arr =
 232   -14   -65  -104    85    83   -38  -102   227   226   -78   -55   229   324   116    26
 160    84   159   114    32    30    63    41   126   105   137    90   145   104    90   -87
 150    87   150   108    40    38    64    45   123   103   130    86   137   104    88   -67
 151    86   146   106    38    37    67    43   124   104   129    84   136   101    90   -67
 236   -15   -65  -100    89    84   -36  -102   227   228   -77   -53   227   322   118    24
 251   -26   -79  -126    88    84   -47  -127   247   242   -96   -72   243   353   120    19
 266   -38   -95  -146    87    84   -63  -149   262   262  -112   -83   260   384   123    15
-164  -248  -363   297   399   545   274   143    45  -138  -249  -299   -63   126  -218   514
 195  -194   198   766    41   153   217   -42   243  -122   157  -216   219   138  -245  -623
 250   -27   -81  -128    89    83   -49  -128   248   245   -93   -70   244   353   119    19
 166    33    10   -15    81    84    22    -8   157   158     4    13   159   205   102    49
  97    82    82    76    80    80    80    83    85    92    82    83    91    83    84    72
 153    85   150   106    40    39    65    44   124   106   130    87   135   101    87   -70
 152    86   149   106    39    39    65    43   122   104   130    87   139   103    92   -67
Indices start at 1.
row 1 col 1 => 232
row 13 col 11 => 130
row 7 col 11 => -112
row 5 col 8 => -102
row 8 col 13 => -63
row 6 col 14 => 353
row 14 col 12 => 87
row 11 col 8 => -8
row 13 col 2 => 85
row 4 col 1 => 151
row 11 col 9 => 157
row 8 col 11 => -249
row 4 col 7 => 67
row 11 col 5 => 81
row 10 col 2 => -27
row 2 col 16 => -87
row 3 col 5 => 40
row 7 col 9 => 262
row 11 col 1 => 166
row 1 col 7 => -38
row 8 col 6 => 545
row 4 col 5 => 38
row 4 col 8 => 43
row 12 col 5 => 80
row 13 col 14 => 101
row 3 col 2 => 87
row 2 col 15 => 90
row 1 col 10 => 226
row 9 col 9 => 243
row 5 col 15 => 118
row 1 col 16 => 26
row 4 col 16 => -67
row 7 col 1 => 266
row 6 col 11 => -96
row 13 col 12 => 87

data =
[[-12, -11, -19, -10, 1, -24, 38, 16, 32, -2, -5, -24, -18],
 [7, -2, 16, -21, -27, -15, 24, -8, 25, -10, 14, -28, 14],
 [-21, 7, 1, -12, 40, 10, -1, -30, -4, -19, -1, 9, -8]]
Indices start at 1.
(1, 1): -12
(3, 6): 10
(3, 7): -1
(1, 8): 16
(3, 5): 40
(2, 9): 25
(1, 7): 38
(2, 4): -21
(3, 1): -21
(3, 2): 7
(3, 3): 1
(3, 8): -30
(1, 5): 1
(1, 3): -19
(1, 9): 32
(1, 12): -24
(2, 13): 14
(2, 11): 14
(1, 4): -10
(2, 5): -27

A =
[[-18,-9,-3,9,0,5,-17,-5,-19,-1],
[9,2,-3,1,-9,-7,-15,5,11,-5],
[-20,1,-9,4,-5,11,-11,-14,-15,4],
[4,-2,11,5,-8,6,7,1,6,-1],
[10,6,-15,-7,-4,31,1,0,0,0]]
Indices start at 1.
(1, 1) -> -18
(1, 3) -> -3
(2, 3) -> -3
(5, 4) -> -7
(1, 6) -> 5
(1, 9) -> -19
(5, 9) -> 0
(1, 2) -> -9
(5, 6) -> 31
(3, 9) -> -15
(3, 4) -> 4
(2, 4) -> 1
(2, 6) -> -7
(2, 8) -> 5
(1, 5) -> 0
(3, 10) -> 4
(2, 2) -> 2
(3, 6) -> 11
(3, 3) -> -9
(2, 7) -> -15

m =
-18,-7,-30,18,0
-4,0,-7,2,-6
-9,4,4,-11,16
-1,11,10,-1,23
-11,11,-9,8,-8
10,17,-23,-11,15
-24,-13,-20,18,5
23,-23,10,10,5
10,-2,-24,14,0
5,17,-30,-15,13
-28,3,-41,6,-5
Indices start at 1.
(1, 1) => -18
(7, 5) => 5
(11, 3) => -41
(10, 3) => -30
(2, 3) => -7
(5, 2) => 11
(5, 5) => -8
(3, 4) => -11
(9, 2) => -2
(1, 2) => -7
(6, 5) => 15
(9, 4) => 14
(11, 5) => -5
(2, 5) => -6
(2, 1) => -4
(7, 3) => -20

W =
[[-28,-14,-10,10,-18,24,17,-11,0,7,-2,2],
[-38,-7,-5,3,-15,30,26,2,-8,12,-14,6],
[0,-6,-5,16,-24,-2,3,-6,22,13,14,-13],
[-27,-14,-13,17,-14,12,36,-7,-3,5,-7,3],
[-25,-13,-11,18,-17,15,38,-5,-4,5,-5,3],
[-14,14,27,29,3,-7,-6,11,19,-18,4,-7],
[-24,-13,-14,19,-16,13,37,-7,-6,4,-5,3],
[-2,17,-5,26,5,-11,-2,-34,-13,-7,2,-21],
[-5,13,-3,13,8,-8,-1,-30,-13,-10,-2,-14],
[-8,8,-6,9,-24,-6,1,-10,29,15,12,-12],
[-5,16,-1,12,7,-7,5,-28,-16,-10,-3,-12],
[3,4,-3,2,-34,-6,0,8,33,6,21,-14]]
Rows and columns are counted from 1.
(1, 1) = -28
(7, 3) = -14
(5, 4) = 18
(7, 8) = -7
(7, 2) = -13
(8, 5) = 5
(2, 11) = -14
(4, 6) = 12
(11, 1) = -5
(9, 3) = -3
(11, 12) = -12
(2, 7) = 26
(5, 5) = -17
(1, 10) = 7
(10, 3) = -6
(7, 9) = -6
(1, 6) = 24
(2, 10) = 12
(10, 10) = 15
(3, 1) = 0
(9, 6) = -8
(1, 2) = -14
(11, 3) = -1
(3, 10) = 13
(4, 10) = 5
(4, 1) = -27
(3, 9) = 22
(11, 5) = 7
(2, 3) = -5
(3, 5) = -24
(9, 1) = -5
(10, 6) = -6
(8, 8) = -34
(5, 6) = 15
(10, 2) = 8
(3, 2) = -6
(3, 6) = -2

B =
[[-21   1  16   0  -3]
 [ -1 -25  17 -22 -25]
 [ -2 -32  32 -32 -36]
 [-16  20  -6  18  20]
 [  1   1  -3  -7  -4]]
Indices start at 1.
(1, 1) => -21
(4, 3) => -6
(2, 2) => -25
(2, 1) => -1
(5, 3) => -3
(1, 2) => 1
(3, 3) => 32
(2, 5) => -25
(2, 4) => -22
(5, 4) => -7

x =
5649	3958	6995	6856	5827	5968	5086	4175	4503	6505	4580	5152
4395	5270	2100	8502	5886	9079	4954	3105	5161	6442	6535	8620
6484	6066	5958	2180	3277	3669	5668	9117	7583	2620	6574	4711
5444	4681	5522	5570	3377	6747	4948	6941	5728	5395	5960	6429
5741	5212	8734	3980	6146	1893	6084	5331	4670	6132	4210	1873
6142	4805	4916	5523	4718	6497	5045	6150	6897	3794	6501	6746
4919	5359	5547	6956	7912	4758	5583	2120	4311	6682	5275	4567
5897	4910	5268	6536	6552	6855	5325	4610	5218	5456	4216	6490
5698	5742	3923	6644	6702	6535	5904	3556	6144	5301	5399	6541
Indices start at 1.
(1, 1) => 5649
(1, 7) => 5086
(4, 8) => 6941
(1, 5) => 5827
(4, 12) => 6429
(8, 7) => 5325
(5, 6) => 1893
(1, 3) => 6995
(3, 6) => 3669
(6, 6) => 6497
(9, 6) => 6535
(6, 5) => 4718
(5, 12) => 1873
(7, 6) => 4758
(9, 9) => 6144
(9, 5) => 6702
(6, 7) => 5045
(7, 3) => 5547
(8, 8) => 4610
(5, 10) => 6132
(2, 1) => 4395
(1, 11) => 4580
(9, 1) => 5698
(2, 7) => 4954
(4, 2) => 4681
(3, 1) => 6484
(8, 4) => 6536
(6, 3) => 4916
(6, 11) => 6501
(5, 7) => 6084
(8, 12) => 6490
(9, 11) => 5399
(4, 10) => 5395
(4, 4) => 5570
